Each row has a name. Each piece below is followed by the name of the row it came from, unless a question asks for something else. Each question is about the rows just above it. Places in a row count from 0.

[-0.99  3.08  1.46  0.71 -8.29 -0.74] : N
[-0.99  3.08 -0.75 -2.98  7.36  0.95] : Q
[-2.73 -2.03  3.09  1.62 -2.73 -0.25] : E
[ 2.55 -2.99  1.26 -3.00 -2.97 -0.92] : W
[-2.73 -1.09  0.62  1.62 -2.73 -0.25] : R
[ 0.40 -0.53  0.65 -3.99 -4.70 -1.41] : P
[ 2.55 -2.99  0.67 -0.10  2.48 -0.92] : S
[-0.75] is at row and place	Q, 2
[0.62] is at row and place	R, 2
Row and place of [-0.74] in the named rows:	N, 5
Where in the named rows is [-2.98]?	Q, 3
Where in the named rows is [-3.00]?	W, 3
[0.67] is at row and place	S, 2

[-0.57 -1.50 -2.86 -6.51  1.29  0.54  4.35] -> Z
[-0.85  1.37  3.66  2.88  0.33 -0.97 -2.36] -> C
[-0.54  4.42  3.00  1.22  5.51  1.28 -2.31] -> L
[ 2.62  1.33 -0.08  4.34 -3.48 -1.18 -2.48] -> G
[-0.57 -1.50 -2.86 -6.51  1.29  0.54  4.75] -> A
Where in the named rows is [4.34]?	G, 3
[-0.54] is at row and place	L, 0

[ 0.28  2.86  4.23 -1.72  8.55 -6.96] = Y
[ 0.28  2.86  2.85 -1.72  8.55  2.35] = H
[ 0.28  2.86  4.23 -1.72  8.55  5.29] = X
[ 0.28  2.86 -1.71 -1.72  8.55 -0.56] = V
[ 4.22  4.69  2.40 -1.72  8.55  1.84] = T
[ 0.28  2.86  4.23 -1.72  6.71  0.03] = B
[ 2.87  4.69  4.23 -1.72  8.55 -2.86] = U
[ 0.28  2.86  4.23 -1.72  8.55  1.54] = J
[ 0.28  2.86  4.23 -1.72  8.55 -1.03] = F
The row with [ 0.28  2.86  4.23 -1.72  8.55 -6.96] is	Y
Row and place of [-1.71] in the named rows:	V, 2
[6.71] is at row and place	B, 4
Where in the named rows is [5.29]?	X, 5
Where do [ 0.28  2.86 -1.71 -1.72  8.55 -0.56] appear?	V
asked: [ 4.22  4.69  2.40 -1.72  8.55  1.84]	T
Row and place of [2.40] in the named rows:	T, 2

[ 2.32 -7.66 -2.26 -1.34]  misop
[-0.04 -6.22 -4.42 -3.29]  Lovu
[-0.48 -6.01 -5.40 -3.46]  Zuto
[ 1.83 -6.29 -2.45 -2.41]  Nubid
[ 4.32 -0.16 -2.63 -1.33]  Gozo
[ 1.32 -6.69 -3.11 -2.76]  som
[-3.39 -6.80 -4.97 -3.40]  monif
Where in the named rows is [-3.29]?	Lovu, 3
Row and place of [-3.40] in the named rows:	monif, 3

[ 1.69 -2.98  5.53 -3.36  1.05  1.31 -3.04 -0.59 -2.10 -2.88 -0.22  0.12
 -0.95 -1.11  0.49 -0.70 -0.25  2.19 -5.85  0.18  5.54 -2.49 -6.02  0.40
  2.12] -> miva
[ 1.69 -2.98  5.53 -3.36  1.05  1.31 -3.04 -0.59 -2.10 -2.88 -0.22 -1.04
 -0.95  1.66 -0.31  0.53  1.44 -0.88  3.47 -0.31 -2.15  1.17  2.31 -0.03
 -0.92] -> nani
[ 4.47 -2.98  3.12 -0.22 -0.64  1.31 -1.05  2.49  4.27 -0.53  4.24  2.62
 -3.86  5.81 -1.10 -3.37  3.91 -0.88  0.37  3.62 -4.32  1.17 -0.47  1.04
 -3.96] -> Lole
[-1.10  0.98 -4.10  1.35 -0.64 -1.32 -0.02  0.43  1.09  1.82  0.41  0.12
  0.99  1.66 -0.31  0.53  1.44 -0.88  3.47 -0.31 -2.15  1.17  2.31 -0.24
 -0.92] -> badel
[ 1.69 -2.98  5.53 -3.36  1.62  2.19 -3.04 -0.59 -3.69 -5.24 -0.86 -0.24
 -1.92 -2.50  0.49 -1.32 -3.52  3.21 -5.85  0.18  6.52 -2.49 -6.02  0.40
  2.12] -> gezot
Row and place of [-1.05] in the named rows:	Lole, 6
[-0.03] is at row and place	nani, 23
Row and place of [1.62] in the named rows:	gezot, 4
[-0.47] is at row and place	Lole, 22
asked: [-1.10  0.98 -4.10  1.35 -0.64 -1.32 -0.02  0.43  1.09  1.82  0.41  0.12
  0.99  1.66 -0.31  0.53  1.44 -0.88  3.47 -0.31 -2.15  1.17  2.31 -0.24
 -0.92]	badel

[-1.83  3.85 -3.11  5.18  0.31  4.06  0.31  1.29 -0.64] = zik
[ 3.54  1.62 -3.32  1.52  0.12  1.70  1.56  4.87 -3.37] = mov
[ 0.76  4.24  4.11 -3.86 -4.36 -0.42 -0.07  1.72  0.42] = Sov
[-1.57  2.38 -5.18  0.57 -4.18  3.15  1.57  1.85  2.18] = vite
[ 1.51  3.42 -1.39 -0.99 -0.52  6.37  0.55  4.05 -0.28] = sivop
[ 1.51  5.21  5.19 -1.58 -4.57  0.72  2.06 -0.34  0.13] = fala
[-1.57  2.38 -5.18  0.57 -4.18  3.15  1.57  1.85 -2.64] = Pavi
Where in the named rows is [0.12]?	mov, 4
Row and place of [-3.86] in the named rows:	Sov, 3
[5.18] is at row and place	zik, 3
Row and place of [1.52] in the named rows:	mov, 3

[ 1.48  2.75  1.81 -5.45]  zib
[ 1.48  2.75  1.80 -5.45]  Simaz
[ 1.82 -0.44 -0.09 -3.82]  bifo
[-1.22  1.49  1.49 -5.46]  Gok
Where in the named rows is [1.80]?	Simaz, 2
The row with [-1.22  1.49  1.49 -5.46] is	Gok
Row and place of [-0.44] in the named rows:	bifo, 1
Where in the named rows is [-3.82]?	bifo, 3
[1.82] is at row and place	bifo, 0

[-3.74  0.77  0.62 -2.85  1.35  1.59  1.27  0.36  2.77  3.34 -1.69 -0.10
 -1.11  2.34  0.66  1.28  2.56  0.33 -0.38] -> Vep
[ 0.48  0.77  0.62  3.73  0.12  1.59  3.10  4.88 -0.16  0.88  3.50 -0.36
 -1.11  0.76  4.06  1.28 -1.99  4.11  0.71] -> litor
[ 0.83  0.77  0.62  2.43  1.04  5.67 -1.14  1.81 -0.16 -3.73  3.10 -2.77
 -1.16  2.34 -2.59  1.97  0.25  0.33  5.73] -> sal
[ 0.83 -1.02  0.34 -2.85 -7.83 -3.21  0.65  2.31 -3.04 -1.87 -2.41 -0.10
 -1.11  0.65  0.50 -1.53 -0.82 -1.85 -1.51] -> lapip
[ 0.83 -0.96 -0.27 -2.85 -8.05  1.46  1.48  1.22  0.50 -0.26 -2.42  3.13
  3.14  2.66 -0.16 -0.17 -1.32  1.41 -1.49] -> Gobu
[ 0.83  1.29  1.90 -8.06  0.32  4.46  4.14  0.50 -5.51 -0.24 -3.72 -0.97
 -0.30  0.54 -0.16  1.28  0.25 -1.44 -0.38] -> gifuf
[ 3.88  0.77 -3.89 -3.90 -1.46  1.59  1.27  0.78 -2.42 -1.25 -2.41  4.44
 -1.85  2.34 -1.29  1.54  0.25  1.00 -0.13] -> Kanam
Row and place of [-0.27] in the named rows:	Gobu, 2
Row and place of [1.29] in the named rows:	gifuf, 1
[-3.72] is at row and place	gifuf, 10
Where in the named rows is [-8.05]?	Gobu, 4
Row and place of [0.88] in the named rows:	litor, 9
Which row holds [ 0.83  1.29  1.90 -8.06  0.32  4.46  4.14  0.50 -5.51 -0.24 -3.72 -0.97
 -0.30  0.54 -0.16  1.28  0.25 -1.44 -0.38]?	gifuf

